Below are the code and all the weights of a small trained network. Each question names an input and a target symbol and asks about switching units off, where a switched-off unit gives its printed mean instead of its output.

import numpy as np


def w(rows, s, z=0):
    codes = np.array(rows[::2]) - 128.0
    scale = np.full(codes.shape[1], s)
    scale[-1] = z or s
    return codes * scale


def f(y):
    return y / 2 * (1 + np.tanh(0.7978845608 * (y + 0.044715 * y**3)))


def softmax(a):
    e = np.exp(a - a.max(-1, keepdims=True))
    return e / e.sum(-1, keepdims=True)


def log_softmax(a):
    a = a - a.max(-1, keepdims=True)
    return a - np.log(np.exp(a).sum(-1, keepdims=True))


def net(x, mask):
    ids = ['αηξπσψω'.index(c) for c in x.split()]
    T = len(ids)
    res = E[ids] + P[:T]
    u = 0
    for l in range(3):
        r = res
        for j in range(2):
            rows = slice(3 * j, 3 * j + 3)
            q, k, v = (r @ M[l][rows].T for M in (Q, K, V))
            z = softmax(np.where(np.tri(T) > 0, q @ k.T / 3**0.5, -1e9)) @ v
            o = O[l][rows]
            res = res + np.where(mask[u + j], z, o[:, -1]) @ o[:, :-1]
        u += 2
        y = f(res @ A[l][:, :-1].T + A[l][:, -1])
        res = res + np.where(mask[u : u + 8], y, B[l][:, -1]) @ B[l][:, :-1]
        u += 8
    return log_softmax(res[-1] @ U[:, :-1].T + U[:, -1])


Q, K, V, O, A, B = {}, {}, {}, {}, {}, {}
E = w([
[48,194,140,106,86],'α',
[190,116,207,181,111],'η',
[103,149,161,165,81],'ξ',
[59,175,181,149,131],'π',
[97,24,215,130,127],'σ',
[166,103,55,183,167],'ψ',
[5,158,21,207,165],'ω',
],0.014)
P = w([
[204,200,108,127,3],'0',
[53,110,144,92,177],'1',
[62,114,139,142,170],'2',
[85,64,124,170,164],'3',
[130,68,155,225,215],'4',
[139,60,182,250,226],'5',
[128,82,160,218,200],'6',
],0.0051)
Q[0] = w([
[161,113,78,55,107],'L0H1',
[72,111,153,173,156],'L0H1',
[106,121,83,34,137],'L0H1',
[152,138,105,118,150],'L0H2',
[100,174,155,176,113],'L0H2',
[89,6,92,121,150],'L0H2',
],0.012)
K[0] = w([
[82,80,180,138,156],'L0H1',
[131,137,108,112,55],'L0H1',
[119,82,191,100,158],'L0H1',
[106,163,111,94,168],'L0H2',
[137,165,124,135,74],'L0H2',
[155,77,118,255,216],'L0H2',
],0.012)
V[0] = w([
[33,165,2,168,122],'L0H1',
[169,52,167,193,112],'L0H1',
[81,147,151,47,216],'L0H1',
[126,122,85,130,103],'L0H2',
[142,219,94,73,35],'L0H2',
[134,147,223,141,101],'L0H2',
],0.0067)
O[0] = w([
[79,202,190,151,120,253],'L0H1',
[104,76,139,147,95,54],'L0H1',
[140,111,195,104,253,90],'L0H1',
[141,194,131,133,71,135],'L0H2',
[134,178,112,125,47,187],'L0H2',
[70,29,182,131,77,161],'L0H2',
],0.0073,0.0056)
A[0] = w([
[30,220,121,129,106,181],'L0N1',
[240,79,159,167,176,251],'L0N2',
[199,177,66,176,12,113],'L0N3',
[115,129,30,254,105,125],'L0N4',
[78,205,66,97,171,136],'L0N5',
[144,127,158,174,100,120],'L0N6',
[85,167,146,27,105,105],'L0N7',
[109,92,194,90,118,157],'L0N8',
],0.0068,0.0031)
B[0] = w([
[124,116,146,178,85,246],'L0N1',
[117,145,38,81,49,139],'L0N2',
[138,125,64,204,121,156],'L0N3',
[51,161,3,77,187,163],'L0N4',
[139,59,101,200,102,168],'L0N5',
[84,135,123,90,93,143],'L0N6',
[190,146,159,113,97,153],'L0N7',
[74,83,173,242,131,143],'L0N8',
],0.0059,0.012)
Q[1] = w([
[160,124,116,41,173],'L1H1',
[109,181,140,63,26],'L1H1',
[123,132,49,184,156],'L1H1',
[99,230,130,204,104],'L1H2',
[98,45,157,87,218],'L1H2',
[124,223,208,104,1],'L1H2',
],0.0074)
K[1] = w([
[115,140,203,65,205],'L1H1',
[246,111,121,85,54],'L1H1',
[219,111,63,120,171],'L1H1',
[123,170,114,187,76],'L1H2',
[137,84,101,103,221],'L1H2',
[174,165,123,134,2],'L1H2',
],0.0088)
V[1] = w([
[73,136,150,90,94],'L1H1',
[127,97,140,55,100],'L1H1',
[140,191,175,125,166],'L1H1',
[76,138,70,192,182],'L1H2',
[101,183,92,172,86],'L1H2',
[255,157,127,144,95],'L1H2',
],0.0093)
O[1] = w([
[74,137,158,162,95,146],'L1H1',
[131,208,136,201,152,77],'L1H1',
[134,129,216,24,67,98],'L1H1',
[125,69,96,30,93,179],'L1H2',
[92,136,121,99,110,252],'L1H2',
[134,254,112,156,127,128],'L1H2',
],0.0087,0.021)
A[1] = w([
[99,165,254,135,68,184],'L1N1',
[157,103,122,239,26,144],'L1N2',
[181,10,88,136,205,206],'L1N3',
[213,200,59,228,188,117],'L1N4',
[133,75,199,190,95,137],'L1N5',
[137,94,212,21,174,74],'L1N6',
[81,214,147,152,167,161],'L1N7',
[55,28,70,46,199,253],'L1N8',
],0.0054,0.0036)
B[1] = w([
[149,110,128,213,3,194],'L1N1',
[7,180,116,178,201,175],'L1N2',
[92,203,140,95,87,177],'L1N3',
[154,35,140,188,217,129],'L1N4',
[7,20,184,208,178,142],'L1N5',
[92,60,19,154,205,146],'L1N6',
[121,101,103,33,92,169],'L1N7',
[204,168,171,133,38,249],'L1N8',
],0.0054,0.016)
Q[2] = w([
[254,181,152,98,195],'L2H1',
[75,200,243,189,109],'L2H1',
[86,201,139,147,99],'L2H1',
[158,152,108,178,193],'L2H2',
[30,137,183,245,176],'L2H2',
[179,114,206,82,251],'L2H2',
],0.0057)
K[2] = w([
[123,161,254,66,170],'L2H1',
[42,147,97,188,116],'L2H1',
[87,132,102,173,186],'L2H1',
[72,124,182,215,122],'L2H2',
[159,105,153,237,178],'L2H2',
[112,101,167,91,136],'L2H2',
],0.0083)
V[2] = w([
[20,185,72,133,126],'L2H1',
[97,160,171,255,125],'L2H1',
[101,46,108,93,223],'L2H1',
[159,200,15,52,94],'L2H2',
[128,184,125,74,113],'L2H2',
[138,117,39,192,152],'L2H2',
],0.0056)
O[2] = w([
[86,124,70,1,123,250],'L2H1',
[83,101,178,93,180,160],'L2H1',
[60,39,84,154,98,22],'L2H1',
[229,118,118,183,125,197],'L2H2',
[157,185,84,139,107,146],'L2H2',
[202,45,110,75,236,146],'L2H2',
],0.0067,0.021)
A[2] = w([
[143,50,108,157,45,62],'L2N1',
[96,71,174,50,115,205],'L2N2',
[98,8,119,138,160,60],'L2N3',
[107,85,143,34,117,226],'L2N4',
[176,187,36,112,101,82],'L2N5',
[106,136,118,177,55,254],'L2N6',
[59,115,230,137,163,198],'L2N7',
[97,90,130,111,254,111],'L2N8',
],0.0068,0.0066)
B[2] = w([
[97,146,253,28,111,202],'L2N1',
[105,128,40,179,125,217],'L2N2',
[167,99,219,34,125,158],'L2N3',
[156,131,116,186,106,249],'L2N4',
[123,105,234,150,103,224],'L2N5',
[208,130,149,164,184,225],'L2N6',
[200,195,146,192,130,188],'L2N7',
[136,94,103,74,157,164],'L2N8',
],0.0061,0.016)
U = w([
[136,203,155,88,162,102],'α',
[155,139,109,100,178,104],'η',
[102,135,17,172,108,204],'ξ',
[133,126,114,254,119,229],'π',
[75,106,177,142,130,31],'σ',
[223,146,104,201,164,251],'ψ',
[127,116,123,123,93,3],'ω',
],0.008,0.0045)

Each question gives the input, a string of symbols that net reads in full, and the target symbol t.
The units are the heads (3 rows each of Q, K, V and O) and the neurons (one row each of A and B). Each row of codes is followed by its name. A weight is (code - 128) times the scale printed after its matrix; where a second scale follows, it is the last column's (O, A, B and U).
mask holds one flag per unit, layer by layer, with each layer's heads first. A switched-off unit (its flag False) gives its mean, the last column of its rows in O or B, instead of its output. The means were averaged over made-up inputs and are rounded, as every weight is.
A unit's drop is (log p(t) with every unit on - log p(t) with that unit switched off) / (log p(t) with every unit on - log p(t) with every unit switched off).
The circuit of an input: a set's keep is (log p(t) with only the set's units on - log p(t) with every unit switched off) / (log p(t) with every unit on - log p(t) with every unit switched off). Starting from the 12 units with the biggest drops (on a tie, the unit counted first), units are removed one at a time, each time the one whose removal leaves the highest keep (on an exact tie, the one counted first), for as long as the keep stays at least 0.8.
circuit, biggest first: the units of the circuit, biggest drop first
k most important neurons: the k neurons with the biggest drops, biggest first
heads that matter: for each layer, one digit per head in row order, 1 if its drop is at least 0.15 and else 0, layers parted by /
drop when u is switched off: that unit's drop, to one decimal
input α η α ξ σ, target σ: circuit, biggest first -> (L1H2, L0H2, L2H2)
input σ α ω α ψ, target ω: circuit, biggest first -> (L1H2, L2N1, L0N4, L2H1)
input ψ π α ω α, target ψ: 2 most important neurons -> (L0N4, L0N3)
input σ π ξ ψ σ π, target σ: circuit, biggest first -> (L1H2, L2H2, L1N5, L0H2)
input σ α ω η π α, target σ: 3 most important neurons -> (L2N3, L1N5, L0N4)
input σ ξ ξ, target σ: heads that matter -> 11 / 11 / 11
input ξ α η α ξ ω π, target ξ: heads that matter -> 10 / 00 / 10
input ψ π ξ η π π ξ, target ψ: 2 most important neurons -> (L0N4, L0N3)
input ξ α σ η η ω σ, target ω: 2 most important neurons -> (L0N4, L2N1)
input η α α ξ η, target η: heads that matter -> 10 / 11 / 01
input π ω ξ ξ, target π: 2 most important neurons -> (L1N8, L2N7)
input ω ξ α ψ π α π, target ω: heads that matter -> 11 / 11 / 00
input ξ ξ α ξ, target ξ: 3 most important neurons -> (L1N8, L0N3, L2N1)
input ξ π σ π α, target ξ: heads that matter -> 10 / 00 / 10
input π α ω ω ω α, target π: heads that matter -> 00 / 01 / 00
input ξ σ σ π σ, target σ: most important neuron -> (L2N3)
input π ξ α α α η α, target π: 2 most important neurons -> (L2N7, L2N1)
input α α α α η ω σ, target ω: heads that matter -> 01 / 01 / 00
input ξ η ξ π α η, target ξ: heads that matter -> 10 / 00 / 00
input ψ η ω α ξ ξ, target ψ: 3 most important neurons -> (L0N4, L0N3, L1N8)
input π ξ ω ξ ξ η π, target π: 2 most important neurons -> (L1N8, L2N7)
input ω ξ α α α, target ω: 2 most important neurons -> (L2N1, L0N1)
input π σ ξ, target π: 2 most important neurons -> (L2N7, L2N1)
input ω α α η, target ω: 3 most important neurons -> (L2N1, L0N1, L0N3)
input ξ ξ η, target ξ: drop when L2N5 is switched off -> 0.1
